Below are the code and all the weights of a small trained network. Each question names an input and a class and asks about switching units off, where a switched-off unit gives its printed mean instead of its output.

import numpy as np


def w(rows, s, z=0):
    codes = np.array(rows[::2]) - 128.0
    scale = np.full(codes.shape[1], s)
    scale[-1] = z or s
    return codes * scale


def norm(h):
    return h / np.sqrt((h * h).mean(-1, keepdims=True) + 1e-5)


def f(y):
    return y / 2 * (1 + np.tanh(0.7978845608 * (y + 0.044715 * y**3)))


def log_softmax(a):
    a = a - a.max(-1, keepdims=True)
    return a - np.log(np.exp(a).sum(-1, keepdims=True))


def net(x, mask):
    res = np.array(x, float).reshape(1, 8) / 4 @ E
    u = 0
    for l in range(3):
        y = f(norm(res) @ A[l][:, :-1].T + A[l][:, -1])
        res = res + np.where(mask[u : u + 3], y, B[l][:, -1]) @ B[l][:, :-1]
        u += 3
    return log_softmax(norm(res)[-1] @ U[:, :-1].T + U[:, -1])


A, B = {}, {}
E = w([
[168,200,166,116,81,114,31,73,114],'x0',
[86,111,99,138,168,65,126,85,4],'x1',
[84,123,152,135,105,113,174,119,85],'x2',
[173,160,132,72,193,83,127,126,150],'x3',
[62,155,178,63,128,88,191,133,149],'x4',
[146,147,136,86,177,63,100,131,89],'x5',
[52,97,120,182,111,61,173,102,110],'x6',
[92,186,147,138,43,130,140,93,177],'x7',
],0.013)
A[0] = w([
[117,91,108,200,144,159,158,198,143,107],'L0N0',
[159,169,173,94,80,137,137,174,197,4],'L0N1',
[6,155,160,163,131,70,254,112,111,3],'L0N2',
],0.0095,0.004)
B[0] = w([
[103,146,169,154,171,212,192,98,102,201],'L0N0',
[176,137,115,59,88,134,134,143,144,191],'L0N1',
[9,81,98,32,85,104,124,187,95,253],'L0N2',
],0.015,0.006)
A[1] = w([
[139,163,106,199,53,93,67,142,74,3],'L1N0',
[144,166,174,107,112,149,112,145,172,19],'L1N1',
[159,133,135,95,254,54,115,165,79,46],'L1N2',
],0.012,0.0049)
B[1] = w([
[50,146,185,197,202,136,108,69,142,165],'L1N0',
[155,122,104,133,134,107,97,144,226,166],'L1N1',
[243,146,51,100,170,23,135,140,14,254],'L1N2',
],0.011,0.0075)
A[2] = w([
[49,82,136,116,50,31,194,121,96,124],'L2N0',
[152,202,124,92,94,123,156,124,185,95],'L2N1',
[112,159,153,174,75,141,2,51,87,3],'L2N2',
],0.0099,0.0031)
B[2] = w([
[4,98,123,50,170,100,103,113,185,255],'L2N0',
[88,126,111,123,61,160,64,156,126,180],'L2N1',
[111,150,224,169,129,71,180,21,156,181],'L2N2',
],0.014,0.0073)
U = w([
[131,64,89,212,162,214,204,169,121,54],'0',
[115,150,165,220,126,97,98,38,135,58],'1',
[4,79,92,83,117,79,151,147,112,252],'2',
[212,140,72,96,185,63,114,126,40,128],'3',
[178,170,120,85,76,164,80,144,221,87],'4',
],0.018,0.0043)

Each question gives the input, the list of numbers given to net, and the class t.
The units are the neurons (one row each of A and B). Each row of codes is followed by its name. A weight is (code - 128) times the scale printed after its matrix; where a second scale follows, it is the last column's (A, B and U).
mask holds one flag per neuron, layer by layer. A switched-off neuron (its flag False) gives its mean, the last column of its row in B, instead of its output. The means were averaged over made-up inputs and are rounded, as every weight is.
A unit's drop is (log p(t) with every unit on - log p(t) with that unit switched off) / (log p(t) with every unit on - log p(t) with every unit switched off).
The circuit of an input: a set's keep is (log p(t) with only the set's units on - log p(t) with every unit switched off) / (log p(t) with every unit on - log p(t) with every unit switched off). Starting from all 9 units, units are removed one at a time, each time the one whose removal leaves the highest keep (on an exact tie, the one counted first), for as long as the keep stays at least 0.8.
units of the circuit, in order: the units of the circuit, biggest drop first
top k neurons: the k neurons with the biggest drops, biggest first
drop when u is switched off: that unit's drop, to one decimal
input [4,8,-5,-3,0,-4,3,7], class 1: units of the circuit, in order	(L2N2)
input [-1,-6,2,-4,-5,-5,2,6], class 0: units of the circuit, in order	(L0N0, L2N0)
input [7,8,8,-1,3,-2,-6,-2], class 1: units of the circuit, in order	(L0N2, L2N2)
input [-3,-6,-3,8,-2,-7,-4,-8], class 0: units of the circuit, in order	(L0N0, L2N0)
input [-8,8,-8,-5,-8,1,7,-3], class 0: units of the circuit, in order	(L0N2, L0N0)
input [-6,1,0,-3,-4,7,0,0], class 3: top 2 neurons	(L0N2, L1N2)
input [0,4,-6,-7,-5,0,2,-8], class 0: top 2 neurons	(L0N0, L1N2)
input [-6,2,-5,-1,-4,2,1,-4], class 3: drop when L1N0 is switched off	0.1
input [-7,1,-6,0,-6,-8,5,8], class 0: drop when L0N0 is switched off	0.8
input [-3,1,-7,7,8,-2,0,-2], class 3: drop when L1N2 is switched off	0.3
input [7,6,7,-5,2,-5,-8,7], class 1: drop when L2N2 is switched off	0.0
